Each row was made from one small tree. The marks that hang from a mark follow it in brackets, in alphabetical order. Every link used is in the known rows. Write each row's tree.
Known rows
bemat{rotag{lapaz tene{rozar sufom vudezi{radit}}}}: [ -2.2   4.0   4.9  15.1   3.6  -6.9   0.5  16.3 -10.5  -5.1   7.8  42.7
   4.0 -11.9   5.9   0.1  31.3  28.6  16.6   0.5  12.8   6.1   0.1 -19.1
   0.4   2.4  -9.9 -14.4  12.8  -1.0  18.3  17.1  15.8 -41.0  -1.7   3.8
  16.9 -24.3  -1.2  24.2 -14.5 -63.0  12.0 -19.8  21.7]
vudezi{sufom{tene{rozar}} togagu{lapaz}}: [-42.6  39.2   7.6  38.4 -21.6  -1.8  -0.4  45.1  11.7  10.9  -7.8 -43.3
   4.3  -7.6   4.9  -9.0 -14.9   7.4  -9.2 -12.7   9.8  -6.9 -13.8 -16.1
 -23.9 -16.3 -18.8 -24.6  -0.3   2.3  -0.1   2.8 -11.9 -10.9   8.2   1.3
  17.4  68.3  -1.2   5.5  14.7  -6.1  13.1  26.1  -9.2]
lapaz{bemat{rotag} togagu{radit} vudezi}: [ 22.7  -3.7  -8.4   3.6  16.9   3.0  23.9  -2.5 -11.4  -5.1  13.8  33.1
   3.7   4.4 -11.8  18.2 -16.3  -3.1  -8.4  15.8  -9.0  11.4  18.4  -5.0
  15.2 -13.9 -10.6  15.3  16.2 -44.0 -18.4 -14.9  -0.5   0.8  -5.9   1.9
 -28.6 -36.6 -21.5  -9.3  -0.2 -13.3  -9.6  -3.7   6.2]
rotag{rozar{vudezi{sufom}} togagu{lapaz radit}}: [-12.5   0.4  -6.4  -4.4  20.9  23.1   3.9  13.9   6.5  24.9   4.5  -0.3
   4.6 -20.3  -1.4 -15.9  16.0  29.3 -17.1 -21.5 -16.9 -10.3 -16.9 -14.4
  -1.7  10.1   1.0  -2.4   2.1  16.4   4.6 -14.0  -6.4   6.9  -5.4   6.9
   3.8 -30.0  -8.1  13.6   7.2   1.5  -2.3 -15.6   5.3]
tene{bemat rotag{togagu} rozar sufom vudezi{radit}}: [  8.3 -12.5  23.4 -36.3  -0.3  -2.7  -7.2  35.5  23.1  25.6  -2.1  35.6
   3.2 -15.2  -1.4  17.5  41.6  55.6  44.5   5.2   4.7  10.0  17.0   4.6
 -20.0  -2.6  23.1  -5.8  25.9 -16.7  20.5  14.1  26.2 -52.1   3.6   0.3
 -72.8   2.8  -5.0  11.4  16.3 -49.0  13.5   5.0   0.4]
radit{rozar togagu{bemat{rotag{tene}}}}: [  1.5  10.9 -13.6   9.2 -16.5  -4.0  -0.8 -18.2  -0.5 -13.6  -4.7 -11.9
  -1.3  26.3  -5.4   2.2  28.9 -48.9  -0.4  15.4  -2.3  -2.0   6.6 -10.3
  28.1  13.0  14.5   4.2 -11.4  23.3  -4.8 -22.3   6.8  10.5   9.5  -1.6
  29.1  20.1  -5.4  -5.8  -5.8  31.9 -11.6  18.2  -6.0]
radit{rozar togagu{bemat lapaz}}: [ 10.9   9.6  -9.3  21.6  -5.9  -4.0 -13.8   3.0  11.5  -8.2  -9.3 -19.4
   9.5  -0.7  -6.9 -11.7 -10.5 -32.6 -14.5  11.8  18.3 -16.2 -11.7 -16.2
  26.3  12.4   7.4  -1.3 -22.4   7.8 -20.9 -25.3   7.3  23.5  10.4 -11.1
  -4.7  52.6  -4.1   3.4   7.0  24.6   0.4   2.7 -15.6]
bemat{rotag{tene togagu}}: [ 24.0  24.1 -12.8  -1.2  -4.9   5.1  14.6 -18.6 -19.1  -9.4   0.2   0.4
 -30.5  16.5 -11.0  16.3  63.1 -13.8  -2.9  13.3 -25.9   7.5   4.2 -14.0
  11.3 -33.5  -1.5  12.3  -3.3  65.2  -1.2  -7.5 -10.1   7.0   1.2   5.8
  52.5 -12.2   5.3 -12.2  -1.1  16.0  -4.6  -0.5   6.2]
radit{rozar{vudezi{sufom}} togagu{lapaz}}: [  2.1  15.5  -8.7  23.2  -2.1  10.2 -11.0  12.1   4.3  -5.7 -12.8 -29.0
  25.9  -3.3   6.8 -11.1  -9.8   6.9 -37.4 -19.0  27.0 -13.9   3.7 -33.3
  21.5  10.4   6.7 -22.2  -8.0   8.3  -5.0 -27.9  39.8   4.2   4.3   2.2
  35.5  33.7 -23.4  14.4   6.3   9.4  -8.9  15.9   8.0]
togagu{bemat lapaz{rotag vudezi{sufom}} radit{rozar}}: [-19.2  -4.5  -2.4  21.7  23.5   4.2  -0.8  22.0  11.0   8.3   7.3  15.1
  15.2  12.6 -14.8 -12.5 -51.4  -9.5   3.2 -21.7  11.3 -12.5  -6.8 -15.2
  28.0  39.2  -3.6 -10.1   0.6 -16.6 -11.8 -13.6  -5.0   0.0   3.6  -5.9
 -53.4  29.9  11.2  10.7 -11.8 -19.3 -15.0 -30.7  -6.1]
togagu{bemat radit{rozar{vudezi}}}: [ 11.3 -18.1  -1.6 -15.5 -19.7   1.9 -25.3 -26.4   2.2   7.5  -3.3   8.6
  43.0  -8.6   4.8 -13.7   8.3   5.4  18.2 -34.4   3.4 -13.6 -14.0   0.0
   8.1  35.9   1.8   1.2   0.8 -41.0  -7.0  -0.6  13.2  11.4   4.1   2.1
 -21.4 -22.3   0.0  -7.2 -12.0 -16.6   3.4  -6.4   5.1]
rozar{vudezi{radit togagu}}: [ 19.5 -14.5  -1.1   3.6   2.6   3.2 -10.8 -14.7  -7.2   1.2 -14.4 -18.6
   6.1 -29.7   6.1   6.0   2.0  47.9 -11.5 -24.3  10.9  -4.8  -2.9  -9.4
 -15.8 -21.3 -20.8 -26.3   1.4 -26.9 -28.6   0.9   2.8   0.6  -3.9   8.0
  19.5 -28.2 -20.6  -1.2  12.4 -30.1   0.6   8.7  14.4]
sufom{bemat tene{rotag{rozar} vudezi{radit}}}: [-11.0 -14.8  29.7 -16.7 -25.1 -18.1  -2.0 -10.7  22.0  15.4  -0.4 -10.2
  17.5  -5.5   8.6  20.2  12.3 -22.4  57.1  12.8  13.3  11.2   3.1  23.6
 -33.8  -5.3   3.7  -3.5  -7.6 -16.2  14.6  17.9  -7.9 -10.0   0.4  -1.3
   1.1  40.1   8.5   5.6  -3.4  -1.2   8.0  39.7  -8.9]
vudezi{rotag{rozar} sufom}: [ 13.4  21.4   5.7 -20.2 -30.3  -5.5   3.6   9.5 -12.0  -7.7   0.7   0.2
 -13.1   8.9   6.6  -0.2  58.7   6.7  -0.4 -35.2  -2.1  -3.2 -16.8  -1.9
 -25.7  14.2   1.0  -2.5   5.7  24.6 -15.4  17.6 -19.1   1.6   4.7  -3.4
  -8.1  69.5   4.4  -4.8   6.8  15.5  -4.7 -24.0  -4.7]
rozar{vudezi{sufom{bemat{rotag{togagu}}}}}: [ 12.5  10.5   1.3 -15.2  10.1   1.4  38.5  20.5  -6.8 -12.2   2.9  -1.4
 -28.3  13.3 -16.9   6.6  27.6   8.4 -14.1  14.8  -3.5  15.1  19.4  -2.1
  -0.7 -42.0  18.0   6.6   5.7  17.4   2.1   1.5  12.1   4.7  -1.1   7.9
  16.8 -24.1 -25.6  -9.1   5.9 -20.7  -8.5  26.8  10.3]
sufom{bemat{rotag{lapaz{togagu}}} tene{rozar vudezi}}: [ -0.6  21.0  21.1  12.5   0.8 -14.5  25.8  11.1  -6.6  -5.6  11.4  19.2
  10.3  18.2  -0.5  13.0  -9.1 -39.8   2.2  55.7   5.5  23.4  12.5   3.8
   4.5 -38.1  -7.5   7.5  -1.4  -2.4  22.4   5.8  -1.0  -9.3   2.5  -2.5
  41.8  18.2  -0.3   5.8 -16.9 -21.8  13.2  57.5  -4.9]
sufom{bemat tene{rotag rozar vudezi{togagu}}}: [-11.2  17.1  37.6   3.9 -20.1 -18.9  -3.6  11.7   8.0  21.8  -6.8 -15.7
  24.4   3.0   8.2  22.6  -9.0 -25.3  42.2  29.6  11.0  19.4  11.3  21.7
 -26.6 -11.9   2.9  -1.1   0.4 -15.3  23.4  19.5  17.2 -22.5   7.3   2.3
   3.4  50.8   9.2  -3.5   0.8 -26.0  17.4  67.6 -13.6]
rotag{rozar tene{bemat vudezi{sufom togagu{radit}}}}: [-60.8  -4.6  14.8 -18.4 -21.1   5.1 -22.1  14.4  27.9  24.7  -5.0   1.0
   5.9 -17.6  17.1   1.7 -12.7  52.6  30.5 -16.1 -12.0   5.5  15.7  26.4
 -16.6  31.4  11.1 -11.3   9.9  10.7  17.4  -8.3 -11.4 -13.2  -9.0  11.7
 -14.5 -49.1  -5.1   7.8  14.2 -19.9   3.3  34.6  -3.3]
sufom{tene{bemat rozar vudezi}}: [  0.3  13.8  31.4  -8.4 -59.1 -15.4 -13.7  19.4  20.5  13.0  -4.2  -1.5
  46.7   8.0  16.8   7.5  11.5  28.7  52.3  -1.1  18.4   9.9  -1.6   9.5
 -10.1  -1.4  10.2  -3.2  10.3 -10.5  24.3  15.1  20.6 -18.5   6.0  -4.3
   1.7  21.8  16.4 -13.9  -7.7 -26.2  24.1  32.8  -4.0]
vudezi{sufom togagu{bemat{rotag{lapaz}}}}: [ 19.1  15.9  -6.6   2.3  21.5  -9.9  26.9  22.8  -5.3 -26.4   2.3  16.0
 -57.3  -1.2 -20.4 -12.1 -32.2 -10.7  -7.8  20.4 -12.9   1.0  -0.3  -3.9
  -1.9 -19.8   0.0  -8.0  -3.0  10.4 -16.6   2.2 -21.1  21.5   1.8  -3.6
 -41.6  24.7  -8.9  -3.8  11.1 -40.0   6.0  -1.7  -1.1]
rotag{lapaz togagu{bemat radit{rozar}}}: [ 14.5  -5.2 -12.2 -18.9  13.8   5.5  -5.4 -20.3   1.2   1.1   3.0  27.4
 -15.4 -13.5 -12.4 -13.0   3.8 -20.9   2.3  -9.0 -21.2 -12.5 -19.9  -5.2
  17.0  24.1  -1.7   2.5 -18.9   4.4  -9.3  -9.8 -29.5  37.6   4.3  -1.1
 -21.4 -14.1   5.4   4.9  -4.1  -1.5   3.7  -8.7  -0.7]
rotag{radit rozar{vudezi} togagu{lapaz}}: [  3.9  -7.2 -11.6  -4.7  15.3  22.6   0.3 -15.7  -7.9  16.1   3.8 -10.1
   9.6 -22.5   4.4 -15.3  21.0   4.0 -26.4  -5.0 -19.1  -7.2 -24.3  -3.3
  10.9  -5.4  -6.2  12.5  -1.9  34.3   8.7   6.4   6.7  17.8  -5.7   1.3
  39.1 -43.2   8.2   6.6   3.4  39.7  -2.9 -41.4   2.8]
tene{bemat rotag{lapaz{togagu}} rozar vudezi}: [ 51.3   5.4  20.4 -23.6   8.6  -4.6  -8.5  -6.0  -0.6   6.8   2.4  37.1
   2.2  10.5   4.3  14.0 -14.5   1.1  22.2  34.1  -0.6  12.4  17.9   7.8
  13.3   2.1  11.9  10.7  12.1  -3.3  29.6  -5.8  25.9 -18.8   2.6  -9.9
 -49.8  30.6  18.6   5.8  -4.1 -22.6  21.3  20.1  -7.6]
togagu{bemat lapaz radit{rozar{vudezi{rotag{tene}}}}}: [ -3.6 -26.4  -5.9   5.5  14.1   6.3 -30.2 -32.0   9.2   5.8   1.2   0.6
  38.5  17.3   2.8 -16.3 -30.0   1.1 -12.5  -6.7   6.3 -16.7  -3.4   7.6
  -8.6  21.3   9.9   8.8 -13.2  -9.5   8.8 -21.9  -3.2  -2.0  -0.8  -7.6
  10.2  12.2  11.3   1.1 -24.8  16.0   9.1  -8.6 -12.8]
togagu{bemat{rotag} lapaz{vudezi} radit}: [ 39.5  -4.5  -4.4  19.9  23.1  -2.8  16.0  11.1   4.2  -3.3  12.9  34.9
  15.6  -1.0 -30.5  -8.5 -44.9  -7.1  13.5  28.9   2.0  -5.1 -13.8  -4.1
  19.1 -13.1   1.1  16.8   5.4  -4.0 -11.4  -6.9   3.3  10.1   1.4  -9.3
 -51.3   3.1   2.7  -6.3  -8.5 -46.5   8.8 -42.0  -6.1]
radit{rozar{vudezi{sufom togagu{bemat lapaz}}}}: [-30.9  -1.8  -2.1  17.3  13.1   6.2 -11.5  15.6  14.4   1.7 -11.4 -35.9
  -1.7  -7.3   1.5 -26.7 -43.5  15.7 -26.2 -17.4   9.1 -10.3   1.9  -8.0
   7.5  12.8   3.9 -19.3  -7.5 -18.1 -12.5 -13.7  17.8  13.9   1.4  -3.1
 -12.2  24.2 -15.2   6.6  13.1 -10.6  -0.3  13.5 -10.7]
radit{rozar{vudezi{rotag sufom{bemat}}} togagu{lapaz}}: [ -0.8   3.3   2.4  12.8  12.8  -1.1   3.3  18.6   8.6 -16.7  -7.1 -23.0
  19.8  18.7  -1.4  -4.2 -30.7  -6.1 -50.3   9.3  38.6  -5.4  18.6  -4.5
  -9.0  -7.0  23.6  -9.9 -15.2   1.6  -2.3 -22.8  21.0  -0.4   4.0  -5.0
  31.2  61.8 -30.6  12.4   2.1  17.6  -7.8  36.2  -8.6]
lapaz{bemat rotag{radit rozar} vudezi{togagu}}: [-25.1 -13.8  -2.4   8.2  17.8   5.1  14.7  -4.1 -15.0   5.8   8.1  -1.3
  -7.0  -1.0  10.9   6.6 -23.1 -16.9  -9.1 -15.3 -15.5  11.0  -5.4  11.1
  11.5  36.0 -19.1   2.4   7.0 -29.7 -10.8  20.3 -10.6  13.3  -9.8  -0.3
  -7.2 -42.9  10.7  -2.3   1.9  30.8 -25.4 -39.8   2.7]
rozar{vudezi{rotag{lapaz tene{bemat}} togagu}}: [ 18.3 -16.0   4.9  -7.3  20.5   0.6 -13.8 -24.8   0.8 -20.9  -5.8   0.8
 -13.0  22.8   7.8   7.0 -48.6  36.6 -27.9  15.5   1.4   3.5  15.1  14.8
 -22.6 -15.1   9.7   0.3 -11.6  16.1  15.8 -12.2  -8.6  12.7 -11.0  -5.7
  31.7   0.7   3.3  -6.5 -10.3  -9.2  19.6  25.2  -1.4]
bemat{rotag{lapaz{vudezi{sufom}} tene}}: [ 12.2  23.2  -6.8  21.0   9.5   2.3  20.2   1.2 -15.0 -23.2   8.4  12.4
 -34.0  19.5 -10.3   5.7 -11.2   3.9  -6.2  -4.2   4.7   6.5   2.2 -24.4
  32.5  -4.6  -5.9  -3.1   0.3  38.9   7.2  -3.7  13.1  14.9  -4.6   2.8
  28.9  14.1   0.1   3.1 -14.9 -29.8  -3.4 -13.2  20.0]
tene{rotag{radit{togagu}} vudezi{sufom{bemat}}}: [ 13.4   4.8  12.0 -19.3  -6.0 -10.4  -1.7  16.6   8.4   5.0  -4.6  12.0
   1.4 -18.7  -4.2  21.7 -25.5 -12.4  23.5  28.6  26.6   7.8  26.0  19.5
  -1.6 -18.8  23.6   5.4   3.7  10.2  13.1   7.0  35.6 -26.2   3.2  10.3
 -28.2  11.4 -11.5   1.2  12.8  -1.1  -7.2  36.1   7.2]
bemat{rotag{radit togagu}}: [ 47.6  14.4 -18.3 -18.8  -4.4   5.6  23.2 -12.4 -23.9 -10.2   3.9  23.1
 -15.0 -12.7 -15.2   5.9  43.9 -17.9  -2.0  13.5 -27.4   2.1  -4.4  -1.8
   2.4 -45.2  -6.5  13.2   9.9  52.7  -5.3  17.1  -6.7   5.1   4.1   7.1
  18.2 -33.2   1.3 -12.2   8.8  16.7  -8.3 -34.9  11.2]

Which tree is each row?
[-27.5  -1.2   6.8   0.0   8.0   9.1 -20.2 -26.7 -15.1  28.9   6.8  25.8
  20.2   8.5  16.9  25.0  33.6 -12.2   8.0  -0.7 -21.7   7.9   3.7  -1.3
  15.2  21.6 -21.4   7.6   3.1  19.8   3.6 -14.6 -25.3 -26.7  -8.2  10.0
  35.2 -42.0  25.3   9.5 -17.4  19.8 -16.0  14.7   0.9] | lapaz{rotag{rozar tene{vudezi}} togagu{radit}}
[ 29.3  -4.5  -5.3  13.4  16.4  -8.5  -7.1   4.8  -0.2  -1.7   6.2  28.3
   8.1   3.4 -18.4  -4.4 -31.5 -19.6  14.6  12.9   0.0 -15.7 -18.9  -3.8
  -1.7  -3.0 -10.0  11.2  -7.9  -3.8 -16.6  -8.2 -35.4  -1.2   2.8  -9.1
 -54.0  11.7  31.3  -7.2 -12.8 -15.3   8.0 -37.1  -8.3] | togagu{bemat lapaz{rotag} radit}
[  2.7   7.4  14.6 -35.9 -42.4 -10.1 -17.4  12.5  10.9  -8.4  -0.6  19.3
  -1.3   4.3   5.0  11.4  53.6   1.8  39.6  -9.3  -7.0  -2.3  -3.8   8.8
 -29.9  20.7  14.8  17.0  16.7   5.9  18.0  26.3   5.1  -8.1   3.2  -6.5
 -72.0  58.1  12.4  -0.3  13.0 -13.1  16.5 -17.1  -7.0] | tene{bemat rotag{rozar} sufom}
[ -9.4  -5.4   2.4  -7.7  -2.5  -0.3  13.9  10.2  -9.6  -3.9   6.3  -8.7
  -9.0  23.7  19.1  -3.2  23.0   7.2  -1.7 -38.9  -2.8   6.4   1.2  -8.9
  -0.5  42.9   3.9  -2.2   7.1 -41.1  -0.5   6.3   1.3  -1.0  -8.1  -1.9
 -13.3 -16.4   8.8  -6.4 -10.5  16.6 -16.6 -19.9  11.9] | lapaz{bemat rotag{rozar{vudezi{sufom}}}}
[ 35.2 -21.2  -1.6 -25.8  19.6  -5.3   9.3  -0.7   5.9   2.4  -0.6   9.5
 -37.6  -1.4 -18.7   7.7  28.1  23.6  -3.1   3.4  -2.6  -3.4  -9.1   4.8
 -21.8 -31.8   6.1  -0.5  -9.7  -0.7 -37.6  -2.9 -41.0   2.4   3.2  -7.9
 -30.4  25.1  -5.6 -14.0   9.5   9.4  -1.0  -9.7 -12.0] | vudezi{radit rotag{togagu{bemat}}}
[ -2.9 -15.8   6.7   0.8  15.9  -2.0 -18.0 -19.9  -1.9   1.8  -6.9 -19.0
  -9.8  19.7   4.5   7.4 -11.4  24.0 -17.7   4.6   0.8   3.2   2.3  12.5
 -14.8 -10.8   6.3   6.6  -9.4  -5.9 -10.7  -5.9  -4.9   0.3  -5.2  -2.1
  19.7  11.2   2.1 -20.2  -7.6   1.9   6.8  24.9 -10.1] | rozar{vudezi{rotag{tene} togagu{bemat}}}
[  4.9 -29.9  -2.7  19.9  33.9   0.9  -9.2   2.9  15.4   4.2  -9.3 -24.7
  -5.1 -26.2  -8.1 -14.4 -53.3  39.5 -17.2   7.0  14.8 -11.2  -7.2  -2.1
  -8.0 -25.2  -8.5 -16.0 -10.8 -37.4 -28.9 -13.8  -5.0   8.1  -4.8  -6.0
 -19.2 -11.8 -14.0   1.4  11.7 -27.1  10.9  -0.3  -6.7] | rozar{vudezi{radit togagu{bemat lapaz}}}
[ -5.1  -8.3   2.8  -1.1  -6.7   0.6 -18.9 -18.4  -1.5   1.4 -13.3 -24.9
  13.0  -4.3   9.0 -10.3  -0.4   4.2  -8.3 -22.0  -0.1  -3.3  -4.7  -0.9
  10.6  20.7  -1.4  -9.8  -5.6 -27.4 -17.5   0.6  18.4  21.5   2.8   0.1
   3.5   0.3  -8.7  -7.3   4.6  -9.8  -0.9  17.2  -4.7] | radit{rozar{vudezi{togagu{bemat}}}}
[-12.9 -18.6  -9.5  23.4  32.7  -2.1  14.4   5.6   0.5  -3.9   1.2 -18.2
 -23.9  -7.0   4.7  -7.1 -26.9  -9.8 -18.4  -1.1  -8.1  -2.9  -1.8  -1.1
 -21.5  13.5 -21.4 -17.7 -11.5 -33.7 -26.9  -9.3 -48.2   7.4  -7.6 -11.4
 -16.1  -8.3   5.2  13.7  11.6  27.1  -9.9 -32.0 -10.8] | vudezi{radit togagu{lapaz{bemat rotag{rozar}}}}
[-66.6   4.2  -4.6  -7.5 -15.0   7.3 -18.5  21.8   4.0  23.8   4.5   1.1
 -19.5 -12.7  -0.2  -2.4  59.7  17.1   4.7 -17.7  -9.3  -3.8 -19.6   1.4
   7.5  10.9  -1.0  19.9   8.9   3.2  11.4  24.6  -4.0 -23.6   3.8   8.8
 -11.6 -33.8   8.2  -3.6   3.9  17.7   2.4 -16.3   1.9] | rotag{radit tene{rozar sufom} togagu{bemat}}
[  2.7   7.1   5.5  -6.3 -28.5 -13.1  -5.1  -9.0  11.1  -3.8  -4.7 -14.6
  13.7  -1.7  -5.6  29.4 -18.2 -60.2  19.9  35.5  17.9  -1.1   6.4  17.7
 -26.0 -39.2   4.0  14.1 -11.1   6.8  16.3  10.3  -3.4  -3.8   7.6   6.2
  12.0  47.1   0.3 -11.0   2.2  41.5   3.8  48.9  -1.6] | sufom{bemat tene{rotag{radit{togagu}}}}
[ 27.6   8.9  -4.1   5.4 -21.8   5.1 -18.3 -22.1 -11.5  -6.0 -14.6 -18.5
  40.2  -0.3  13.9   4.9  31.7  -4.2 -18.6 -23.9  18.5  -7.0  -2.8 -26.3
  24.0  18.5   1.8 -12.6  -6.4  -1.3 -10.3 -13.6  40.7  11.6   5.6   5.7
  51.6   9.1 -16.7   0.2  -2.0  10.5  -9.8  19.5  13.8] | radit{rozar{vudezi} togagu}
[ -0.9  -4.5  -9.4  -4.7 -17.6  11.9 -22.3 -33.9 -17.6   0.1 -13.3 -17.4
  34.4 -27.2  18.1  -7.8   0.4   3.6 -18.7 -35.7  -3.0  -7.5  -3.3   1.8
   1.6   9.6 -18.5 -14.2   5.3  -4.9  -4.4  16.5  24.5   9.7   1.0  11.8
  42.2 -35.4  -9.1   2.0   7.6  12.0  -9.2  -6.1  12.6] | rotag{radit{rozar{vudezi{togagu}}}}
[-38.9  20.5 -10.3  -9.7 -12.2   6.6  30.3  18.8  -8.3   5.7   8.6  -8.6
 -31.6   8.7 -11.5  -0.4  43.2 -14.6  -3.0   4.1 -13.2  10.1  12.2  14.6
   1.0 -17.4   7.8  12.8  13.4  33.3  26.2  15.6  -6.6 -17.7   5.5  12.8
  25.3 -43.8  -6.8  -0.1   4.3  31.0 -12.5   3.1   4.9] | vudezi{sufom{bemat{rotag{radit tene{rozar} togagu}}}}
[ 41.0   0.4 -12.4 -16.8 -19.1 -10.0  11.3  -9.3 -11.9 -16.9   6.0  23.6
  -6.5  -7.0 -15.5  -7.4  10.3 -24.4  21.8  13.8 -10.3  -3.6 -11.7  12.8
   1.1 -24.2   0.0  19.8  10.6   9.7  -9.3  24.9  -5.2   5.0   6.2  -2.9
 -35.3 -13.1  10.5 -21.2  -0.1   1.5   2.4 -43.2   1.7] | togagu{bemat{rotag{radit}}}
[ -8.3 -24.2  -4.3 -10.2  21.6   7.5  -6.0 -22.5  -6.2   3.1   3.2   1.1
 -10.9 -25.5   8.3 -23.4 -31.0  -4.0 -14.5  -4.1 -17.1  -5.3 -28.0  16.1
   6.7  23.5  -9.9   5.9  -6.4 -14.9   2.6  19.2  -7.6  34.4  -7.7  -1.2
  -4.1 -45.7   6.9   2.1  -0.9   5.0   5.2 -24.4   2.1] | rotag{lapaz radit rozar{vudezi{togagu{bemat}}}}
[-56.7 -15.9  -9.6   9.3  16.8  14.5   2.4 -25.4 -14.9  12.2  14.7  -8.6
 -14.1  23.4  15.7  19.5  -0.6 -26.0 -22.1 -10.7 -15.5  13.2   7.4   4.7
  34.9  31.2 -22.5  19.7   4.1 -18.3   2.4  -3.1 -15.7  -0.5 -13.9   1.9
  28.6 -48.8  17.5  -0.6 -13.6  77.7 -31.7 -17.9   1.4] | lapaz{bemat rotag{radit rozar tene} togagu vudezi}
[ 14.1  24.2  -1.8  13.9 -12.5 -12.2  19.7  -9.6 -21.6 -24.5   9.0   6.4
 -17.5  25.7  -6.6  -2.3  22.3 -38.5   4.2  20.2   2.9   7.4  -3.1   2.9
   8.2   0.6  -3.0  15.8  -6.4  17.6  23.5  10.2  -6.4  11.0   4.6  -3.8
  33.5  -0.4  12.8   2.5 -21.0 -10.2  13.5  -3.0   4.3] | sufom{bemat{rotag{lapaz tene{rozar}}}}
[-33.9 -14.5   4.4  13.9  18.0  -2.1 -10.7  26.8  29.2  12.1 -12.3 -18.6
  -7.5 -33.9  -0.8 -21.6 -54.5  34.9   0.1  -9.1  18.7  -6.4  11.8  -0.4
   1.2   5.7   0.1 -39.5  -8.6 -20.7 -26.5 -15.5   2.5  -6.6   0.9  -3.3
 -32.1  15.6 -20.4  21.3  23.8 -29.4  -3.7  14.5 -13.1] | tene{vudezi{radit{rozar} sufom togagu{bemat lapaz}}}
[ 18.8  10.8 -17.2  25.4  -2.4  -7.3  12.2  -8.1  -5.5 -28.0   5.5  -9.9
 -18.6  19.3  -4.4  -3.7 -11.3 -19.5  -5.2  24.3  -2.3   1.9  13.1  -5.6
   0.2 -19.5   2.1  16.6 -10.3   9.0   2.9 -15.5  -3.7   7.5  -4.6 -10.2
  16.3  -2.1   9.2  -9.4  -7.1  20.3   9.3 -21.8  -2.0] | togagu{lapaz{bemat{rotag{tene}}}}
[ -9.2  -1.0 -25.8  25.9  15.1   1.8  10.9 -10.1  -5.6 -19.0   2.8 -14.0
 -21.0  -8.2  -2.5  -8.1 -51.9 -19.5 -22.4  31.9 -15.7   0.9  18.8  13.8
 -11.1 -31.0 -10.3  10.2  -4.8  10.1   4.7  -5.4 -13.8   3.0  -7.7  -1.3
  20.8 -44.8   0.4  -3.5   8.1  35.1   2.2 -22.8  -2.7] | vudezi{togagu{lapaz{bemat{rotag{radit tene}}}}}
[-39.1 -28.5   2.5 -16.4  -7.2   7.6  -4.9  -1.3  16.1   4.7  -0.4 -18.5
  -6.6  25.1  15.2   2.1  13.9  43.7   9.9 -40.1   4.4  -1.0  11.9   2.9
 -11.1  29.0   6.7 -18.1   9.5 -11.4  15.9  -8.1 -17.4 -18.6  -9.2   1.6
   3.8 -31.2   7.3   5.9 -10.3  17.2 -13.0  -1.4   8.8] | lapaz{rotag{rozar{vudezi{radit sufom}} tene{bemat}}}
[ 10.8   3.3  -9.6 -21.2 -19.9   9.5  18.4  -2.9 -17.8  -4.7   7.4   8.5
  12.1  -8.3   7.2 -15.3  37.2   0.7   1.5 -25.8 -15.0  -0.8  -8.7   0.5
  -3.8   5.8   0.4   1.8  25.9  14.4  13.8  28.4  18.5  -4.8  -0.7   8.4
   9.1 -32.6  -5.0  -1.1  -0.4   9.0 -12.8 -43.2  18.2] | bemat{rotag{radit rozar{vudezi{sufom}}}}
